Below is a small trained network, with its code and all its weights. Each question gives an input and a class and asks what happens when units are switched off, that is, made to give their printed mean instead of their output.

import numpy as np


def w(rows, s, z=0):
    codes = np.array(rows[::2]) - 128.0
    scale = np.full(codes.shape[1], s)
    scale[-1] = z or s
    return codes * scale


def f(y):
    return y / 2 * (1 + np.tanh(0.7978845608 * (y + 0.044715 * y**3)))


def log_softmax(a):
    a = a - a.max(-1, keepdims=True)
    return a - np.log(np.exp(a).sum(-1, keepdims=True))


def net(x, mask):
    res = np.array(x, float).reshape(1, 5) / 4 @ E
    y = f(res @ A[0][:, :-1].T + A[0][:, -1])
    res = res + np.where(mask, y, B[0][:, -1]) @ B[0][:, :-1]
    return log_softmax(res[-1] @ U[:, :-1].T + U[:, -1])


A, B = {}, {}
E = w([
[40,150,174,112,162,140,119,168,132],'x0',
[167,104,99,103,171,118,134,213,186],'x1',
[89,1,139,94,68,190,158,137,85],'x2',
[127,128,122,131,135,134,128,126,128],'x3',
[140,126,184,180,171,125,229,150,71],'x4',
],0.0087)
A[0] = w([
[133,171,110,136,154,119,103,110,146,50],'neuron 0',
[76,176,177,136,99,104,178,8,62,96],'neuron 1',
[169,107,124,116,167,111,177,242,149,111],'neuron 2',
[107,58,141,134,111,120,127,130,125,83],'neuron 3',
[208,109,101,137,113,134,146,96,131,24],'neuron 4',
[64,163,165,118,140,115,136,183,113,253],'neuron 5',
[120,32,166,120,105,136,184,145,94,137],'neuron 6',
[25,155,141,123,151,138,125,182,137,43],'neuron 7',
[176,229,180,153,153,99,153,134,130,135],'neuron 8',
[143,136,148,162,173,130,230,130,88,41],'neuron 9',
[155,114,121,113,140,114,136,191,144,84],'neuron 10',
[92,102,110,130,88,138,67,118,162,83],'neuron 11',
[236,113,113,135,112,119,156,94,107,234],'neuron 12',
[137,123,174,157,106,123,204,169,104,200],'neuron 13',
],0.011,0.0052)
B[0] = w([
[197,151,122,75,99,164,166,149,81,154],'neuron 0',
[191,82,111,177,132,236,106,133,157,242],'neuron 1',
[177,100,114,177,118,239,110,115,152,218],'neuron 2',
[171,166,115,119,139,123,176,158,108,169],'neuron 3',
[203,61,174,137,130,95,204,51,77,146],'neuron 4',
[23,203,161,161,112,124,89,75,125,229],'neuron 5',
[125,213,97,137,125,137,185,168,132,255],'neuron 6',
[205,76,170,138,105,92,215,2,102,175],'neuron 7',
[112,174,89,111,119,139,196,185,125,238],'neuron 8',
[223,93,127,41,101,56,81,97,110,206],'neuron 9',
[156,127,131,161,105,197,87,92,84,155],'neuron 10',
[193,238,122,78,118,142,94,93,135,176],'neuron 11',
[8,196,185,154,124,126,103,66,128,234],'neuron 12',
[114,141,117,72,133,92,74,121,151,232],'neuron 13',
],0.019,0.0082)
U = w([
[126,196,71,104,116,157,236,192,70,89],'0',
[168,109,114,195,125,218,80,133,132,89],'1',
[165,146,125,2,111,88,40,111,123,125],'2',
[91,120,217,166,122,109,205,61,64,101],'3',
[71,163,114,129,116,154,128,141,165,247],'4',
[2,109,118,153,176,110,86,199,184,152],'5',
[116,52,150,131,153,96,163,186,121,103],'6',
[105,44,123,133,210,89,160,167,87,98],'7',
],0.0089,0.012)

Each question gives the input, the list of numbers given to net, and the class t.
The units are the neurons (one row each of A and B). Each row of codes is followed by its name. A weight is (code - 128) times the scale printed after its matrix; where a second scale follows, it is the last column's (A, B and U).
mask holds one flag per neuron, in row order. A switched-off neuron (its flag False) gives its mean, the last column of its row in B, instead of its output. The means were averaged over made-up inputs and are rounded, as every weight is.
A unit's drop is (log p(t) with every unit on - log p(t) with that unit switched off) / (log p(t) with every unit on - log p(t) with every unit switched off).
The circuit of an input: a set's keep is (log p(t) with only the set's units on - log p(t) with every unit switched off) / (log p(t) with every unit on - log p(t) with every unit switched off). Starting from the 12 units with the biggest drops (on a tie, the unit counted first), units are removed one at a time, each time the one whose removal leaves the highest keep (on an exact tie, the one counted first), for as long as the keep stays at least 0.8.
units of the circuit, in order: the units of the circuit, biggest drop first
unit that matters most: the unit with the biggest drop
k most important neurons: the k neurons with the biggest drops, biggest first
drop of u: that unit's drop, to one decimal
input [-8,-7,2,3,-4], class 3: 2 most important neurons : neuron 12; neuron 4
input [2,-5,-7,-5,4], class 0: unit that matters most : neuron 8
input [5,-4,0,2,-3], class 3: 2 most important neurons : neuron 7; neuron 2
input [8,2,-7,7,-2], class 3: 3 most important neurons : neuron 7; neuron 5; neuron 6
input [-7,5,-8,7,-3], class 0: 3 most important neurons : neuron 8; neuron 0; neuron 5
input [4,0,-8,-8,-8], class 0: units of the circuit, in order : neuron 8; neuron 0
input [8,-4,4,8,-7], class 3: 4 most important neurons : neuron 7; neuron 13; neuron 9; neuron 5
input [-7,-6,-5,2,1], class 3: 3 most important neurons : neuron 12; neuron 4; neuron 2
input [-3,5,7,-3,8], class 2: 2 most important neurons : neuron 9; neuron 13
input [-3,1,-8,-6,-2], class 0: 2 most important neurons : neuron 8; neuron 0
input [-5,-8,5,5,8], class 1: 3 most important neurons : neuron 1; neuron 6; neuron 11
input [-5,0,-4,-3,4], class 3: 3 most important neurons : neuron 12; neuron 6; neuron 4
input [3,7,8,-6,-7], class 0: units of the circuit, in order : neuron 6; neuron 3
input [-5,-4,0,2,5], class 2: unit that matters most : neuron 9
input [-7,-8,7,8,5], class 1: 3 most important neurons : neuron 1; neuron 8; neuron 5
input [6,5,-4,-1,8], class 2: drop of neuron 9 : 1.3
input [8,4,3,-6,4], class 3: drop of neuron 7 : 1.6
input [-8,-7,-2,-5,-4], class 3: drop of neuron 5 : -0.1
